[[ 35  14  25]
 [-22 -24 -18]
 [ -1   8  18]
 [ 31 -32 -13]
 [-32 -15  14]]
->
[[ 35  14]
 [-22 -24]
 [ -1   8]]

[[-10  -5  20  -6]
 [ -3 -14  17 -16]
 [  7  17 -35  20]
 [ -5   7   0   8]
 [ -5  10   1  12]]
->
[[-10  -5]
 [ -3 -14]
 [  7  17]]

[[-32  -9  31]
 [-10 -28  11]
 [ -1   8 -12]]
->
[[-32  -9]
 [-10 -28]
 [ -1   8]]

[[24  0 26 18]
 [35 12 27  9]
 [25 24 11 -6]]
->
[[24  0]
 [35 12]
 [25 24]]

[[ 29 -17]
 [ 12  18]
 [-11   9]
 [ 29 -34]]
->
[[ 29 -17]
 [ 12  18]
 [-11   9]]

[[  8  -7  16]
 [-27  -3   1]
 [ 25  -3  -6]
 [  1   0   7]]
->
[[  8  -7]
 [-27  -3]
 [ 25  -3]]
---
[[ 21  -4  -1  -3 -14  -4  23  -7 -10  34]
 [ -9  -5  -3  -4  17  -5  -5  16   6 -23]
 [-21  15   5  15   4  14 -25   0   8 -22]
 [-20  17   5  16   2  18 -17  -5   8 -18]
 [  7 -30  -8 -33  12 -34  10  20  -2   1]]
->
[[  1  -2  20  10 -34  12 -33  -8 -30   7]
 [-18   8  -5 -17  18   2  16   5  17 -20]
 [-22   8   0 -25  14   4  15   5  15 -21]
 [-23   6  16  -5  -5  17  -4  -3  -5  -9]
 [ 34 -10  -7  23  -4 -14  -3  -1  -4  21]]

[[-23  -5  29  19  28   0]
 [  3  11  11  12  12   6]
 [-25 -23  18   3  13  -3]
 [-12 -12   0  -4  -1  -6]
 [-26 -25  19   3  14  -4]
 [ 25  17 -18  -6 -15   5]
 [-27 -25  19   3  14  -4]
 [  2   9   6   8   7   2]
 [ 26  19 -21  -7 -17   4]
 [  9   5   2   3   2   6]]
->
[[  6   2   3   2   5   9]
 [  4 -17  -7 -21  19  26]
 [  2   7   8   6   9   2]
 [ -4  14   3  19 -25 -27]
 [  5 -15  -6 -18  17  25]
 [ -4  14   3  19 -25 -26]
 [ -6  -1  -4   0 -12 -12]
 [ -3  13   3  18 -23 -25]
 [  6  12  12  11  11   3]
 [  0  28  19  29  -5 -23]]

[[ 27  18  13  -6   1 -16  15  -7  10 -26  -8 -16]
 [-10  19  10  16 -23  23 -15 -19   2  23  -6   1]
 [  8  19 -17  -7  24 -20 -10  11   4 -15   1  -5]
 [ -4  21 -15 -16   3   2  15  24  -2   2  -2  -3]]
->
[[ -3  -2   2  -2  24  15   2   3 -16 -15  21  -4]
 [ -5   1 -15   4  11 -10 -20  24  -7 -17  19   8]
 [  1  -6  23   2 -19 -15  23 -23  16  10  19 -10]
 [-16  -8 -26  10  -7  15 -16   1  -6  13  18  27]]

[[ -2   2  26   5   2  16   3  -7]
 [  3  -4  16   4   2   6   4  -2]
 [ -1   4  -8   6  -5   2   0   7]
 [ -5  -6   4   2  -1   1   0   0]
 [ -5   0  -6  -4   3  -7   1   4]
 [  2   5  -4   5   0   2  -3   4]
 [  5   4  -5  -1   1   2  -1   1]
 [  0   2  -6  -7  -1   5   1   2]
 [  1   1  -1  -4   2   1  -1  -5]
 [  3   1   2 -13  -5   0   7  -5]
 [ -2   5  -8  -5   3   1  -1   0]]
->
[[  0  -1   1   3  -5  -8   5  -2]
 [ -5   7   0  -5 -13   2   1   3]
 [ -5  -1   1   2  -4  -1   1   1]
 [  2   1   5  -1  -7  -6   2   0]
 [  1  -1   2   1  -1  -5   4   5]
 [  4  -3   2   0   5  -4   5   2]
 [  4   1  -7   3  -4  -6   0  -5]
 [  0   0   1  -1   2   4  -6  -5]
 [  7   0   2  -5   6  -8   4  -1]
 [ -2   4   6   2   4  16  -4   3]
 [ -7   3  16   2   5  26   2  -2]]

[[ 17 -14 -15   1  10  -2   8  -6  13  -2  -3  -4]
 [ 18 -14 -10  -1  10  -2   8  -4  21  -2  -3 -16]
 [ 18 -14  -8  -6  10  -2   8  -7  14  -2  -3 -16]
 [ 28 -14  22 -15  10  -2   8  -7 -12  -2  -3  -4]
 [ 18 -14  22 -15  10  -2   8  -7 -12  -2  -3  -4]
 [ -1  -3  22 -15   7  -2   8  -7 -15  -2  -3   9]]
->
[[  9  -3  -2 -15  -7   8  -2   7 -15  22  -3  -1]
 [ -4  -3  -2 -12  -7   8  -2  10 -15  22 -14  18]
 [ -4  -3  -2 -12  -7   8  -2  10 -15  22 -14  28]
 [-16  -3  -2  14  -7   8  -2  10  -6  -8 -14  18]
 [-16  -3  -2  21  -4   8  -2  10  -1 -10 -14  18]
 [ -4  -3  -2  13  -6   8  -2  10   1 -15 -14  17]]

[[-16   2]
 [  5  -4]
 [  8   4]
 [ 32 -24]
 [ 20  -6]
 [-20  15]
 [ -5  -1]
 [  5   3]
 [  9 -14]
 [  2   8]]
->
[[  8   2]
 [-14   9]
 [  3   5]
 [ -1  -5]
 [ 15 -20]
 [ -6  20]
 [-24  32]
 [  4   8]
 [ -4   5]
 [  2 -16]]
---
[[  4 -32 -34]
 [ 17  -7  -8]
 [  0  17  24]
 [-17   2   3]]
->
[-34  -7   0]

[[ -4  -5  -1   5   7]
 [ -4 -25  -5 -20   4]
 [ 12  20  -1   3 -13]
 [ -2   5   4   3  -1]
 [-15 -36   1 -24  12]]
->
[  7 -20  -1   5 -15]

[[ 33  29  -1]
 [ 27  12 -16]]
->
[-1 12]

[[  5  -3]
 [-11 -29]
 [  1  -9]]
->
[ -3 -11]

[[-18  29  26]
 [  8 -33 -19]
 [ 17 -22 -23]
 [  7   3  -8]]
->
[ 26 -33  17]

[[ -5  -9]
 [-26   4]]
->
[ -9 -26]

[[ -7 -29]
 [  1   0]]
->
[-29   1]

[[ -3  -1   5  -8   1]
 [-14  -5  -5  -1  31]
 [ -3   2  -4  -3  -3]
 [  3  18  25 -11   0]]
->
[ 1 -1 -4 18]

[[ 11 -23 -13  31 -31]
 [-36   1 -34  -4  28]
 [ 30  -7  17 -12 -32]]
->
[-31  -4  17]
---
[[ 17  -8 -26   6]
 [-35 -13  31   5]
 [ 21  -9 -28   6]
 [ 17  25   5  -2]
 [-28 -26  12  -6]
 [ -9   0  11  -8]
 [ 20  24   2   5]
 [-23 -21   4  -5]]
->
[[-26   6  17  -8]
 [ 31   5 -35 -13]
 [-28   6  21  -9]
 [  5  -2  17  25]
 [ 12  -6 -28 -26]
 [ 11  -8  -9   0]
 [  2   5  20  24]
 [  4  -5 -23 -21]]

[[  1  12 -15   5  -3   0]
 [-17   6  11  17  -1   3]
 [  5   6  15   0   0   4]
 [  7  -9  -9  13  20   1]
 [ 12  -1  -7   3 -11  -1]
 [ -6  -1   5  -6   9  -7]
 [ 14  16   2  -5  -8   0]
 [  9 -31  -4   4  -3   0]
 [ 27 -11   6   8  -3  -3]]
->
[[ -3   0   1  12 -15   5]
 [ -1   3 -17   6  11  17]
 [  0   4   5   6  15   0]
 [ 20   1   7  -9  -9  13]
 [-11  -1  12  -1  -7   3]
 [  9  -7  -6  -1   5  -6]
 [ -8   0  14  16   2  -5]
 [ -3   0   9 -31  -4   4]
 [ -3  -3  27 -11   6   8]]

[[-21  -2 -25 -27   7  11  14   6  30  -4]
 [ -7  -4 -16 -23   9  10  10   1  15  -4]
 [-21   2 -25 -27  10   6  14   2  31  12]
 [  1  -1  -5 -14   3   9  12   3   3  11]
 [  0   0  -4 -10   4   6  12   1   3   6]
 [ -5   1  -2 -17   3   5   2   3  15   4]
 [ -4  -4  -2 -10   9   5   2   1   3   5]
 [ -6   2  -6 -22   4   7   3   5   8   2]]
->
[[ 30  -4 -21  -2 -25 -27   7  11  14   6]
 [ 15  -4  -7  -4 -16 -23   9  10  10   1]
 [ 31  12 -21   2 -25 -27  10   6  14   2]
 [  3  11   1  -1  -5 -14   3   9  12   3]
 [  3   6   0   0  -4 -10   4   6  12   1]
 [ 15   4  -5   1  -2 -17   3   5   2   3]
 [  3   5  -4  -4  -2 -10   9   5   2   1]
 [  8   2  -6   2  -6 -22   4   7   3   5]]

[[-33   0  20  -2  19  -1   0   7  13   9  11  10]
 [-19  20  14   4   9  -4 -18  -1   1  -1  -1  18]
 [-17  20  13   4   8  -4 -18  -2   1  -2  -1  18]
 [ -9 -31   2  -7   7   5  26  10  13  12  14 -17]]
->
[[ 11  10 -33   0  20  -2  19  -1   0   7  13   9]
 [ -1  18 -19  20  14   4   9  -4 -18  -1   1  -1]
 [ -1  18 -17  20  13   4   8  -4 -18  -2   1  -2]
 [ 14 -17  -9 -31   2  -7   7   5  26  10  13  12]]

[[-14   2   1 -14 -28  22  -5  22  10  28 -11]
 [ 23  23   5  15  -1  23   4  15  26 -26 -28]
 [ -9 -22 -21   7  12 -12 -19 -25   5   2  11]]
->
[[ 28 -11 -14   2   1 -14 -28  22  -5  22  10]
 [-26 -28  23  23   5  15  -1  23   4  15  26]
 [  2  11  -9 -22 -21   7  12 -12 -19 -25   5]]

[[-14  13  -7]
 [ 15  12 -14]
 [  9  13  -9]
 [ 33  13  -5]]
->
[[ 13  -7 -14]
 [ 12 -14  15]
 [ 13  -9   9]
 [ 13  -5  33]]
